Below is a small trained network, with its code and all its weights. Each question gives an input and a class and asks what happens when units are switched off, that is, made to give their printed mean instead of their output.

import numpy as np


def w(rows, s, z=0):
    codes = np.array(rows[::2]) - 128.0
    scale = np.full(codes.shape[1], s)
    scale[-1] = z or s
    return codes * scale


def f(y):
    return y / 2 * (1 + np.tanh(0.7978845608 * (y + 0.044715 * y**3)))


def log_softmax(a):
    a = a - a.max(-1, keepdims=True)
    return a - np.log(np.exp(a).sum(-1, keepdims=True))


def net(x, mask):
    res = np.array(x, float).reshape(1, 4) / 4 @ E
    y = f(res @ A[0][:, :-1].T + A[0][:, -1])
    res = res + np.where(mask, y, B[0][:, -1]) @ B[0][:, :-1]
    return log_softmax(res[-1] @ U[:, :-1].T + U[:, -1])


A, B = {}, {}
E = w([
[131,62,2,103,64,164,136],'x0',
[142,200,127,92,186,210,108],'x1',
[78,45,69,188,216,104,22],'x2',
[150,204,12,56,157,44,176],'x3',
],0.0092)
A[0] = w([
[155,113,136,107,100,76,141,165],'n0',
[153,94,102,145,141,75,144,235],'n1',
[113,67,187,244,75,161,157,254],'n2',
[193,205,116,114,198,188,92,244],'n3',
[160,119,182,166,111,212,114,254],'n4',
[141,156,129,85,192,65,151,187],'n5',
[186,137,80,174,56,47,171,174],'n6',
[142,121,90,76,184,158,106,214],'n7',
[140,105,93,137,101,88,103,68],'n8',
[118,167,152,116,162,155,129,131],'n9',
[145,128,71,121,80,79,194,145],'n10',
[84,104,130,151,97,209,124,134],'n11',
[186,79,129,183,109,173,137,117],'n12',
[146,159,74,143,201,141,186,246],'n13',
[146,66,156,165,132,145,130,65],'n14',
],0.011,0.0028)
B[0] = w([
[164,179,148,86,112,161,164,159],'n0',
[96,200,91,186,28,100,141,168],'n1',
[166,99,171,6,180,139,190,248],'n2',
[116,32,164,178,140,69,50,205],'n3',
[162,108,175,63,207,139,140,217],'n4',
[110,214,98,185,95,48,61,184],'n5',
[172,163,157,97,51,164,133,201],'n6',
[2,112,80,167,195,85,111,174],'n7',
[124,182,109,137,77,129,163,151],'n8',
[208,84,164,212,175,172,145,157],'n9',
[149,185,69,121,89,204,157,201],'n10',
[108,105,175,94,171,180,140,181],'n11',
[133,99,200,86,125,142,210,170],'n12',
[131,117,80,201,98,114,80,181],'n13',
[133,150,150,72,115,132,72,170],'n14',
],0.0084,0.013)
U = w([
[113,65,46,199,158,100,33,4],'0',
[184,110,78,130,26,130,178,232],'1',
[171,26,255,53,180,199,129,138],'2',
],0.0079,0.0021)

Each question gives the input, the list of numbers given to net, and the class t.
The units are the neurons (one row each of A and B). Each row of codes is followed by its name. A weight is (code - 128) times the scale printed after its matrix; where a second scale follows, it is the last column's (A, B and U).
mask holds one flag per neuron, in row order. A switched-off neuron (its flag False) gives its mean, the last column of its row in B, instead of its output. The means were averaged over made-up inputs and are rounded, as every weight is.
A unit's drop is (log p(t) with every unit on - log p(t) with that unit switched off) / (log p(t) with every unit on - log p(t) with every unit switched off).
The circuit of an input: a set's keep is (log p(t) with only the set's units on - log p(t) with every unit switched off) / (log p(t) with every unit on - log p(t) with every unit switched off). Starting from the 12 units with the biggest drops (on a tie, the unit counted first), units are removed one at a time, each time the one whose removal leaves the highest keep (on an exact tie, the one counted first), for as long as the keep stays at least 0.8.
units of the circuit, in order: the units of the circuit, biggest drop first
k most important neurons: the k neurons with the biggest drops, biggest first
drop when u is switched off: that unit's drop, to one decimal
input [-1,-4,-2,0], class 1: units of the circuit, in order -> (n4; n11)
input [-5,4,-8,7], class 0: units of the circuit, in order -> (n3; n5)
input [8,6,-2,0], class 0: 2 most important neurons -> (n2; n7)
input [8,-3,8,-2], class 1: units of the circuit, in order -> (n8; n3)
input [-6,-7,-5,0], class 1: 4 most important neurons -> (n4; n11; n3; n12)
input [-2,-1,0,2], class 1: most important neuron -> (n3)
input [6,4,2,0], class 0: drop when n2 is switched off -> 0.1
input [-6,3,-2,2], class 0: drop when n10 is switched off -> 0.0
input [3,8,-4,7], class 0: drop when n8 is switched off -> 0.0
input [3,7,-5,6], class 0: drop when n3 is switched off -> 0.1
